Each row has a class, written after it.
[  6   5  62  19   7 -50 -11  14 -25   7  20 -18 -46  14 -22 -19  21  26
  21 -60  11  64  -1  10 -28 -64  44  25  20 -10   2 -20 -40  39 -52   1
  68 -11  -6] | X
[-47   2  12 -28 -20  26  20 -10  56 -41   3  -9   5 -23  -2  -9 -46   0
   4 -29   2  46  35 -22 -11  16   3  26 -23  26 -30  -3  10   1  20  10
  24  20  -8] | A
[ 15  -8  17   2  16  -1 -38  -3  52  49   8 -24  27  10  12  -2   9   0
 -24   4  -9  48  14  12  24  22  -3   7   2 -17  25 -15  -8  -6  19   0
  -5  60 -10] | T
[-16  -8 -20 -41  34  -2   4   2  53  14  57   0   9 -17  -2  15 -57 -37
  23   9 -25 -16 -14 -39  29  38 -40 -22  11  23  12  26 -13 -15 -16   9
 -37  23  26] | N
[ -3  -9  29  70 -22 -18  29   4  -9 -19 -23   1  21   0  12   8 -51  36
   4 -35  -2  25 -21  12  32  21  44 -21  -6 -45 -16  -1  15   7  10  10
  -6  16  21] | A
[ 19   7  -5 -32  -1  -6  19 -38   9   4   7  -1 -33 -41   7   1 -15 -23
   2  10  10 -30  16   2 -19  19 -15  35 -11  17 -25  26 -15   0   0  -6
 -18   4 -25] | P
[-22 -21  15  41  19 -23  18  13   5 -27   3 -13   7  30 -25 -15  -9  15
  13 -10  19  -2  10 -13  17  19  -2   5 -18  -4 -13  21 -12  25 -21   8
  11  -2   3] | J
[  5   5  46  16  31 -33  16  12 -50   3  19 -16  18 -16  20  19 -24   4
  -4  23   2  45 -10   6  27   0 -24   0  37 -28 -34  12 -22   2   8   8
  47 -10  23] | R
[  23   40  -31   41  -30   -2   81   -7    9   19   44  -58   -1   27
  -12   25  -39   28    9  -11  -11  -21   53  -16  -19 -114   14  -19
  -26    6  -20   12  -31   35   -7    3  -33   58   42] | F
[ 23  27  15  28 -45  20 -23   2  -1  16  15  26  20 -17  -1 -42 -74 -12
  16 -10   6  63  36   6  43   4  19  21  -6 -94  26   4  22  -1 -19   2
  47 104   6] | V
[-11 -33  10  -9 -23  13 -33  -1  50 -15  -9  -8  70  17 -13  91 -21 -12
   4  10 -74  -1 -34  -4  26  69 -44 -58  55 -23  13  20  28 -35   1  23
  15  20 -11] | V
[-18  -7  16 -19  23 -37   4  -7  39  -8   0   9 -17 -27   6   1  18 -12
  40  -1 -10 -18   0   5  23  -4  -9 -12   0  12  -7  -4  -6  -7  -7   1
 -16 -14  -4] | H
[ -8  37  -6  -4 -14  -9  13   7   7 -24  12 -14   5 -12 -16  20 -41  -8
 -30   1 -10  29  -5   9  18  39  19 -14 -16 -49 -29 -30   7 -15 -29   2
   9  18 -57] | R
[ 22 -14  11  -9   9  -8  -8 -11  -4  -3 -10  -6 -22  -7 -27  -2  14 -15
 -22  14   6  13  16   4   2 -10  19 -23 -24  30  12 -15  -5   1   9 -17
   0  13 -10] | X
[ 13 -18   2 -13  27   3  -3   6 -26   9 -72   4 -51  30  -9  24 -26  -2
  -9  25   9  -6   6  -3  -5 -23   8  -8  18 -10 -14   5 -28  13  33  18
 -18 -12  43] | P
[-16  26  17 -24 -39  29  -4  -4 -46 -25  13   3  27  13   1   4 -18 -36
   2   1  -9 -45  -6 -15 -17  -6  20  58  32  19 -18 -23 -31  -6 -18  12
   8 -16  26] | N
[-26   3 -22 -47  18 -26 -48  27  52  49 -55 -29 -15 -20  10  -1 -50  60
   3 -20  -3  59  10 -20   0   6  -1 -13 -48   2   2  11  15 -14   6   4
  37 -28   4] | P
[  6  31  10 -41 -19   5 -14  -6 -23  -5 -13  21 -37 -29 -24  -4 -27 -61
  18 -10 -12  -4  26 -28  11  50   9  13  21 -29 -21 -18  15  26 -11   8
  -2 -43   0] | E
[ -1  -1   6  -2 -11 -17   8   0  11 -12  28 -29   7  15  18  16   6  17
   5 -13  14   0  -1  22  -6 -30  15  -6 -20  28   1 -17 -20   2 -14   1
  15   0  18] | D
[  0  -5  -8 -59 -53 -11   5  21  16  23 -26 -36 -47   4 -29  32  20 -52
 -33  33 -19 -34  -1  18  39  79 -22  13 -47  -6 -13 -31  30  43 -12 -48
  16 -11 -29] | A
[ 10  -1  15  -1  15   1 -14 -12  -7  17 -55  -4 -34   9 -13 -12   0  -9
  -7 -16  21  25  16 -32  -4  27  15   6   3  24  18   7  22   7 -13   7
  -1 -20  32] | T
[ -1  -9   4 -43 -28 -33 -23 -16  41   0 -27 -17 -46 -22  21  -2  -2   1
  21  22 -11   1  22  14  -4 -19  -2  25 -40  -9  16   6   6  -8  26  -9
 -15  20 -13] | A
[ 23  -9  11  -7  22  27  -8  -9 -21 -15 -27 -48  -8  35  -7 -23   3  -4
 -11  -4   6 -46 -24 -25  10   5 -18   5  -4  54  11   4  34  17 -23   1
  -7 -51   2] | T
[ 10   6  -1 -22  17 -54   2  -2  37  16 -17 -27 -33  -4  11  15   9  -4
  -4  19   0  23  11  39  13  -3   1 -20  -4 -36  15  16  10 -26  -6  -7
  18  13  -8] | F
[ 16  -7  15  -9  17 -17  -4  -6  -4 -15  13 -36 -11  14  14  19 -25  15
  24  -1  12 -14 -18   6  13 -33  -4   3 -28  45  21   4  -2 -14 -18 -15
 -17   8  24] | H
[ 34   6  -8  20  -2  40  10  27 -73 -13  22  48  33  -8 -61  26 -16 -29
  21   5  11 -74  18  12  15   9  44  10  22   0 -25 -47 -24  -6 -40  22
 -13 -49 -26] | P
[ -2  12   4 -60   5 -16   0 -15  36  -1  -7 -20   3  11  -1 -25   8 -18
  26  11  27   3  32   1  18   4   3  31 -19  21  -1  -4  -8  -2 -38   7
  26  11  -5] | E
[  3  -5  26 -18  13  -1   8 -31 -27  -3 -34 -11 -10 -39   1   3   2   1
  14  23 -16 -35 -11   2   5  13   9 -21 -16  14 -13  -5   6  24   8  10
   0 -10  12] | P
[ 13   4 -27  18  -4  -7 -33  14  43 -34 -33 -17 -40  54 -24  39 -46  13
  39 -11  18  61  22  19  26  -7  12 -22 -14 -43   2  21  31 -12   7  14
  24  13  15] | F
[ 32   7  12 -17 -25 -16 -14 -14 -14  44 -53  20   3   5   6 -11  -2 -20
 -17   7  28  -1  17  -4   0  17  -9  -7  17 -18  -2  -8  18  -8  24  -5
 -27 -23  28] | T
[  6  25  16  -6  15  16  -9  -2 -26 -17  -8 -26 -16  10  13   7 -18  10
  -5  18  26  39   5  -2  -5 -23   1  -7 -33  26   9 -15   3   2  -2   4
  18   5  24] | J
[-24   5   1 -41 -41  -9  20   0  48  31   0 -10   5 -13 -25  -8 -34  -4
  39  28   8 -69  11 -24   8 -32 -24  37 -22  -5   8   2  50 -31 -60  24
  31   1  30] | J
[-34  -4 -29 -41  24  -5  43   4  58 -17  28  -2  14  21 -18 -17   6   4
  11  36  10  14  37 -45 -15 -25 -39 -10 -16  17  -9   7  -8  11  29   4
 -38  15  30] | F
[-13   8   4  17   1   5  22   2 -17 -22  12  12  20  -5  13  -5 -21   1
   6  11 -17 -13  -5 -20   9 -13  -7 -21  -8  14  -5  -6 -37   8   1   1
 -25  22  15] | D
[-21  22  17  16  30  34  12 -18 -25 -50  45  -1  53 -13  -3 -23  -3   0
  -3  12  -7   4 -29 -35 -10  20 -26   7  10  17 -22  -1  13   0 -10  16
  18 -18  -4] | F
[-18 -26  14 -35  -9   7  -4   1  29 -25  14   9 -26 -19  12 -14  -6   3
  36  -1   2 -14 -19  11 -11 -28  -2  26  -2 -21 -15  -3   7  -3  12   3
  19 -16 -25] | T
[-51  13  26 -22  54  35   2  12  -4 -16   0 -54 -68 -15  -5   9 -14 -39
 -25 -17 -21  -5  -5  28  20 -10   6  42   4  44  18  -2  17 -22 -18 -14
  55  31  -7] | E
[ -1  28  12  19  35  -3 -33  26  -6  38 -24 -10 -22  11   4   7  26  -5
 -46  10 -12   7  -1  -6  10  12 -16  -8  -1 -27   2 -36 -33  33 -20  17
  -7  -7 -19] | P
[ 17  13  -2  32  15  41  22 -10 -51 -14 -12  22   2  -1   1 -25  38  18
  13  -8  19  45  28 -17 -13 -44  -5  16  27  39   0   8  12  17  21   6
 -13   4   0] | F
[  7   4   6  45  31   2  71  -4  -3   3  29 -27 -12   2 -37   5 -40  19
 -22   7  15  16   9  -5  -6   7  -4  -1 -24  19  -8  18  15  11   5  -5
   2  11  -8] | R
[  8 -20  23 -15   5 -16  -8   5 -10  -4  11 -11 -14  -1 -31  17  -6  13
  18 -45   1  47 -26 -32   7  22  10 -38 -17  11  -3 -16   8  44 -44 -34
  30  20  14] | V
[ 12 -11  17 -28  11 -14  11 -37  68  17   7 -29  30 -25  16 -10 -19  11
  39  25  -2 -10   8  11  23 -22   1  24 -24  40 -10  19 -14 -25   7   5
  31  40  -3] | N
[ -8   8  23  -2  37 -19  25 -21  25 -14  25  -9  -5 -21  25   4   8  30
  27 -20  18  35 -21   6 -11 -46   8 -24 -16  20  -3 -27   0  -8 -10 -18
  -9  56  30] | D
[-14  10  10 -30  -7 -46   0  -9  36  39  -5 -36 -14  16 -29 -28 -19  14
  12   8  -4  -5 -27  36  39   8 -36   5 -10   7 -16 -12  44 -11  14  12
  14 -39 -44] | R
[ 10   9  36  13   1 -24  -8 -21   3  12  -7 -28 -42  16 -56  31  -1 -21
  14  -9 -33  -2 -63 -35  11  46   8  24  31 -20 -18  -3  47  18 -55  -3
  50 -24  32] | V
[-20   4  -4  14 -55 -11  26   7 -28  -8 -16  21  22   9 -21  -3   5  17
   9  -8  -9 -14  17  11 -19   8   6   2  -2 -12   5   7   8  11  13  -7
 -19  -7 -33] | N
[ 22   1 -58 -18   0 -29 -13 -16   6  39 -53  54 -36  12 -27  20 -15   0
  29  59 -17  -3 -19 -10  11 -16  34 -19  12 -18  18  16  -6 -59  15  29
 -55  -4  11] | V
[  4  -4  30  29 -27 -20 -30  -2 -22   8 -44   9  17   8  -5 -21  -9  24
  -6 -14  21  20  11 -13  19   2  20  -7 -22  -7   6 -29  11   3   5  10
 -22   2   9] | J
[  3   4  24  -3  24  -4   4  -5 -28  -7  22 -14   4 -34  -3  -6 -29   5
  24   3   4   5  -2  -8  34 -37 -14 -12  -3  24  -4 -13  29 -18   4  -7
  -4  17  24] | R
[-25   1   0 -23  28   4  -5  28  11   0 -12 -27  44  21 -10   7 -16  18
  -1  -8  -1  -7   8  -5   6 -33   9 -15  -3  30 -12 -28  -6 -18  12 -10
  11  -9  29] | N
[ -4   5  -1 -35 -53 -23 -31  12  35 -17 -44  43 -75  18   0  27  18  -6
  20 -14  -1  46  11   2 -43  46  11  20 -25 -44  -8 -11 -50  45  12 -22
  -6 -26 -66] | E
[  6   2 -12 -17   9 -29  -5 -24  39  -7  11 -12   0   7  -8 -23   4  15
  36 -11 -13 -13   8  16 -17 -51  -6  13   8  14 -12  22   0 -25  19  -3
  -9 -17 -30] | H
[ 18   9 -10  27  31  -3 -24 -14  20  23 -56  -3   7   7  -8   6  16 -13
   0 -11  -4  11  -3  -1  42  35  44 -31   4   2  -7 -10   2   0 -15  -1
   1  20  36] | X
[  1  -4  -5  -9 -30  -7   2 -22  12  51 -34  -6   2  -9   7 -36  27  12
 -24   8  -2 -17  14  13   2 -58  15   8  24 -29 -31  -7  29   5  37  37
  22 -16  30] | P
[ 14  -2   7   1  35  -3  10   2   6   4  32 -24   2 -10 -14 -17  -5 -16
  13  35 -12 -19   1 -32  37  11 -11  14 -10  16   7   5   5   8 -27   8
  -3  -6  12] | J
[-28  34  30   5  13   7   4  10 -12 -33   9 -46  -8  37 -19  61 -17  -4
  16  17  -1  63  12   3  33 -12 -22  18  18  35   8 -18  28 -21   1  27
   8  23  36] | F
[ 13  10  17 -23   5  47 -64  -3 -24  17  19   4  37 -34 -10  31 -16 -10
 -18 -16   1  17 -32 -25  -7  33  11 -12  -7  -1 -29 -62  11   8 -34   6
  61 -13   1] | V
[ 32 -16 -29  14  35 -12 -39 -11  -4  48 -46  26 -29  26 -22   2  13  14
  42  10  31  21  16  26   5   9  28  21 -17   1  17   1 -25   4  14 -16
 -24  55  15] | D
[ 29  -8 -21  46  33  30  -9  -2 -19  19  17 -14  -7  31 -29  19  64   9
 -21   6  14  50  35 -11  -9 -47  37  53  41  14 -16 -12 -11   6  -2  47
  -3   6 -20] | T
[-15 -11  10   6  12   2  22  10   2   6   3 -27   7   6   4   1 -27  19
   7   3  -7 -18 -18   9  17  -9  13 -33 -23 -11 -14  -8 -12  31   0   6
  19   7  25] | J
[-19  -3  -7  -6  17 -13  -9   3 -23  34  -9  14 -29  -8 -16 -14   1  -9
  15   5  16  -8   9   3  10 -12   8  29  26  19   0  21  20 -20  19  22
  18 -42  68] | P
[  3 -64   7  -3   1  18  -7 -21   7   8   6  16   2 -34  24 -52  37 -19
 -47 -22   7 -31   3 -19   0 -17  -6 -17  28  10  12   8  33   1  35   9
 -36  -6  10] | T
[-28   8  12  34  18 -11 -38   6 -29 -19  -6  12 -38   9 -34  22 -13   7
  17 -29   7  61 -21 -12  12   6   2 -22 -14  12 -16  -1 -12   4 -29   2
  28  25  -5] | J
[ 10 -36 -16 -11  -6   7   6  -8  26 -30 -26 -15 -22  -1   1  -1  15  -5
   0  18 -36 -36   4  -2  -6 -18  19   0   6 -25   0  28  -8   7   1  -9
   9  20 -20] | R
[ 43 -24  15  -3  27 -14  22   1 -45  29 -26  -7  -1 -41  -4 -19   2 -23
 -11  14  -6  -4  37  -2  33   3   1  -8  16  15   5  21  19   4  31 -39
  -7   6  33] | A
[ 51 -23 -27 -43 -34 -24  18 -19 -10   3  -7   5   6  34  13 -26 -16  42
  13   2  25  21  -6  40 -18 -45  80 -19 -34  30  16 -24 -50  -7  38 -25
 -45  20   4] | D
[-16  13  28   5 -22 -48 -19 -13   6   4 -24 -15 -31 -20 -10  22  -8  21
  30  14 -11  -7 -10   6  -3 -14  17  19 -47  -8  -1  -2 -15 -16 -43   5
  31  17 -25] | J
[-17  -3  38  14 -59  -3  -1  -4 -37 -44 -12   8   5 -24  15   1 -24  14
  -9 -22  11  55   6   3  15  24  33  14 -23   1   4  -9   6   6  -6   9
  21  22 -29] | N
[ -5 -17   1  35 -32  38  49 -13   8 -29  21  11  29   1   4   6  25   7
   4   1 -24 -20  12 -15  -9  12   8  52  34  23  12  29   7   6  14  14
 -33  18   2] | P
[ 22 -34 -39  -3 -27  22  -6   3 -78 -22 -64  25  -6  12 -19  45 -20 -10
  -1  45  40 -46  11 -16   1  64  34  41 -50   4  -2  25   4  -1   2 -35
 -20   2  29] | E
[-33  11  -5 -15  25 -10  -6  -4 -43  33  -5  -9  -5 -22 -24 -43 -30  22
   0 -12  33  14   1  -3  14 -30 -14 -20 -27  20  -8 -19  60 -11  14   7
 -11   0  25] | J
[-29  13   8  -2  19  18  -3 -24   0  45  10 -41  22 -25 -29 -24 -39   7
 -15  -2  -4  -2   4 -14  11  12 -22  19 -17  24 -26  -2  38   2  -2  27
  29  21  -3] | J
[ -1 -16  34  -4  16 -36 -14   4  16 -14   8 -10  11  -8   5 -26  34  -5
  16 -28  11   9  -5  19  39  15  -2 -24   8 -53   6 -25  32  20 -35 -28
  10  43   2] | R
[ -7  -4 -41 -35 -17  29  -1  17 -52  21 -23   7   9 -10 -16  22   9  16
   7  20 -18 -37  14   6  -7 -35 -26 -18  -8  11 -28 -13  -4  24  37 -13
 -30  -2 -20] | P
[  1 -21  20  27  -2 -19  11  -4 -13 -40  -9 -11 -17 -11  -1  23 -12  20
  -3 -23   1   8 -20 -24 -18  13   9 -18 -11 -11   0  26  30   6 -11 -19
  18 -20  20] | V
[  5 -11 -17  -6   0  15 -23   6  -3  15   8  22  12   1   3  -5 -23  -1
 -26   7   2   7  -9 -36 -22  13 -16   1   2   5  14  14 -12 -18  -1  -2
 -18   2   6] | J
[-44  32   3  32  -4  -1  23   9  16  17  -6 -55 -44  12   1 -20   0  18
  -6   5 -33  -7 -18  18  47 -48 -55  20 -10  30  -5  -3  58   7  29  14
   5 -11 -16] | D
[ 17 -25   1  48  24  10  22   7  -7   1  -8 -28 -11  18  -4  41 -28  10
 -38   4  10  57  18  12  41   1 -21 -36   8 -46 -16   9  11  27  18  10
 -15  87 -10] | R
[-21   3 -19  27  28  32  32  22  50 -29  51  13 -42 -20  31  14  35 -26
 -15   8 -17 -19 -18 -46 -17   4 -50  22  15  -6 -12  24 -16  33 -25   9
  -9 -30 -18] | X
[-23  20  30  -1 -22   2  41  -2  51 -18  42 -21   3 -17  21 -48 -21  34
 -13 -25 -12  59 -17 -21   8 -90  -1 -13  10   4  -8 -19  37 -22  -2  28
  28   7  -7] | J
[  8   3 -20   5 -25  -7 -26  -1 -16   2  -5  50 -17   5 -24  -8 -23 -10
   8  -4   6  12  -2  15 -13  23  -3 -32  -5 -59  16  -7  11   3   3  -5
 -22  24 -18] | D
[  7   2   9  -7  -4  35  39  -7 -13  23   3  24 -10   9  28 -15  -5  12
  -6  15  17  54  -3  -8 -23  -4 -21   5  15   0  12   3  -8  35  47   9
 -33  18  11] | T
[-63  12 -28   8  13  19   6  25  68 -45 -26 -41 -23  38  19  35 -66  34
  18  17 -21  13   6  14  -1  21   7  25 -40   3  27  38  -5 -36  20  42
  -7 -10 -26] | T
[  7 -12 -22 -27  24  10 -12 -11  28 -34 -23  17  27 -23  20  13   6  -1
  11 -12   9 -21  17   3 -15  16  30 -53   2 -11 -11   0  -8 -13  -6  12
 -10 -14  14] | P
[ 84  30 -33  -4 -26 -54 -33  31 -30  28 -61  -9  17  31  13  11  18  19
  30  21 -14 -38  44  37  12 -58  19 -21  -1 -53  14  -3 -27 -16   3 -39
 -30 -40 -31] | V
[ -4   5   9  15 -27  -3  41  -5   5 -19 -16   8   3   1   3   3   1 -15
  11 -13  -1 -25   1  16  27  30  -5 -13  25  -6 -10   4  28   4  -3   5
 -12 -21  -1] | R
[ 31  19 -26  -6   4   6 -37  13  44  37 -54  27 -31   6 -28  10 -30  -3
  53   3  11   4  28  -6  17   0  -5  -1 -13 -29   9 -10  30 -18  -6  -8
 -22  11  -1] | J
